Here is a tiny trained network, its code and every weight. The questions are about switching its units off for an input and a class, where a switched-off unit gives its printed mean instead of its output.

import numpy as np


def w(rows, s, z=0):
    codes = np.array(rows[::2]) - 128.0
    scale = np.full(codes.shape[1], s)
    scale[-1] = z or s
    return codes * scale


def norm(h):
    return h / np.sqrt((h * h).mean(-1, keepdims=True) + 1e-5)


def f(y):
    return np.maximum(y, 0)


def log_softmax(a):
    a = a - a.max(-1, keepdims=True)
    return a - np.log(np.exp(a).sum(-1, keepdims=True))


def net(x, mask):
    res = np.array(x, float).reshape(1, 5) / 4 @ E
    u = 0
    for l in range(4):
        y = f(norm(res) @ A[l][:, :-1].T + A[l][:, -1])
        res = res + np.where(mask[u : u + 5], y, B[l][:, -1]) @ B[l][:, :-1]
        u += 5
    return log_softmax(norm(res)[-1] @ U[:, :-1].T + U[:, -1])


A, B = {}, {}
E = w([
[203,183,104],'x0',
[107,145,1],'x1',
[109,206,141],'x2',
[110,136,133],'x3',
[95,143,131],'x4',
],0.0043)
A[0] = w([
[85,53,90,3],'L0N1',
[108,69,94,39],'L0N2',
[91,94,28,51],'L0N3',
[118,160,49,98],'L0N4',
[112,1,57,24],'L0N5',
],0.0094,0.0027)
B[0] = w([
[14,126,111,196],'L0N1',
[55,205,178,178],'L0N2',
[2,153,228,250],'L0N3',
[144,71,108,241],'L0N4',
[77,170,147,254],'L0N5',
],0.009,0.0037)
A[1] = w([
[10,60,135,208],'L1N1',
[245,140,255,250],'L1N2',
[15,194,108,67],'L1N3',
[99,56,114,216],'L1N4',
[98,199,215,204],'L1N5',
],0.0087,0.0019)
B[1] = w([
[223,10,57,254],'L1N1',
[86,161,2,206],'L1N2',
[147,117,238,233],'L1N3',
[203,50,179,165],'L1N4',
[179,176,109,228],'L1N5',
],0.0051,0.0084)
A[2] = w([
[254,155,227,5],'L2N1',
[139,114,176,74],'L2N2',
[162,129,207,57],'L2N3',
[72,144,65,136],'L2N4',
[97,90,163,174],'L2N5',
],0.0079,0.0023)
B[2] = w([
[158,187,184,170],'L2N1',
[145,151,152,165],'L2N2',
[128,49,2,162],'L2N3',
[212,88,192,203],'L2N4',
[198,188,82,253],'L2N5',
],0.007,0.0032)
A[3] = w([
[28,39,153,179],'L3N1',
[186,157,239,126],'L3N2',
[128,33,125,106],'L3N3',
[230,240,254,251],'L3N4',
[96,220,37,160],'L3N5',
],0.0064,0.0024)
B[3] = w([
[111,125,254,245],'L3N1',
[136,77,95,175],'L3N2',
[209,86,131,213],'L3N3',
[49,33,101,254],'L3N4',
[47,77,141,197],'L3N5',
],0.0072,0.0039)
U = w([
[157,86,158,244],'0',
[100,75,71,156],'1',
[8,166,93,1],'2',
],0.015,0.00094)

Each question gives the input, the list of numbers given to net, and the class t.
The units are the neurons (one row each of A and B). Each row of codes is followed by its name. A weight is (code - 128) times the scale printed after its matrix; where a second scale follows, it is the last column's (A, B and U).
mask holds one flag per neuron, layer by layer. A switched-off neuron (its flag False) gives its mean, the last column of its row in B, instead of its output. The means were averaged over made-up inputs and are rounded, as every weight is.
A unit's drop is (log p(t) with every unit on - log p(t) with that unit switched off) / (log p(t) with every unit on - log p(t) with every unit switched off).
The circuit of an input: a set's keep is (log p(t) with only the set's units on - log p(t) with every unit switched off) / (log p(t) with every unit on - log p(t) with every unit switched off). Starting from the 12 units with the biggest drops (on a tie, the unit counted first), units are removed one at a time, each time the one whose removal leaves the highest keep (on an exact tie, the one counted first), for as long as the keep stays at least 0.8.
units of the circuit, in order: the units of the circuit, biggest drop first
most important unit: the unit with the biggest drop
k most important neurons: the k neurons with the biggest drops, biggest first
top k neurons in layer l: the k neurons of layer l with the biggest drops, biggest first
drop of u: that unit's drop, to one decimal
input [-4,7,-4,-4,-2], class 2: most important neuron : L0N3
input [-3,5,-6,1,-6], class 2: 3 most important neurons : L0N5; L0N3; L0N2
input [0,5,-2,4,-3], class 2: top 4 neurons in layer 0 : L0N3; L0N5; L0N2; L0N1
input [-4,-2,6,2,8], class 1: 2 most important neurons : L3N4; L2N3
input [6,6,8,4,3], class 1: 2 most important neurons : L0N4; L2N4
input [7,0,7,-6,5], class 2: top 3 neurons in layer 3 : L3N3; L3N5; L3N2
input [3,-2,4,2,3], class 2: top 3 neurons in layer 0 : L0N1; L0N3; L0N4
input [4,-4,-3,3,1], class 1: top 3 neurons in layer 0 : L0N5; L0N2; L0N1
input [8,8,-4,-3,-2], class 0: 2 most important neurons : L0N4; L0N3
input [-3,-8,8,7,2], class 1: top 3 neurons in layer 3 : L3N4; L3N2; L3N1
input [3,-4,-4,2,5], class 1: 2 most important neurons : L2N4; L0N2
input [4,-6,8,7,-6], class 2: 2 most important neurons : L1N1; L1N2
input [3,5,-2,4,-3], class 0: top 2 neurons in layer 0 : L0N4; L0N3
input [2,-1,5,-2,-7], class 2: most important unit : L1N1
input [-4,7,-2,2,0], class 2: 2 most important neurons : L0N3; L0N5
input [-8,1,6,8,-3], class 0: 3 most important neurons : L1N1; L0N5; L0N2
input [1,-5,4,-2,8], class 2: top 4 neurons in layer 1 : L1N1; L1N2; L1N5; L1N4
input [1,-7,0,-8,6], class 1: 2 most important neurons : L2N4; L3N1
input [-3,2,-4,-1,0], class 2: top 2 neurons in layer 0 : L0N5; L0N2
input [-5,5,0,-5,-8], class 2: units of the circuit, in order : L0N5
input [1,-4,-1,-8,8], class 1: 2 most important neurons : L2N4; L3N1
input [-2,6,6,1,-1], class 0: drop of L3N3 : 0.0
input [7,-6,-3,8,4], class 1: drop of L3N1 : 0.2
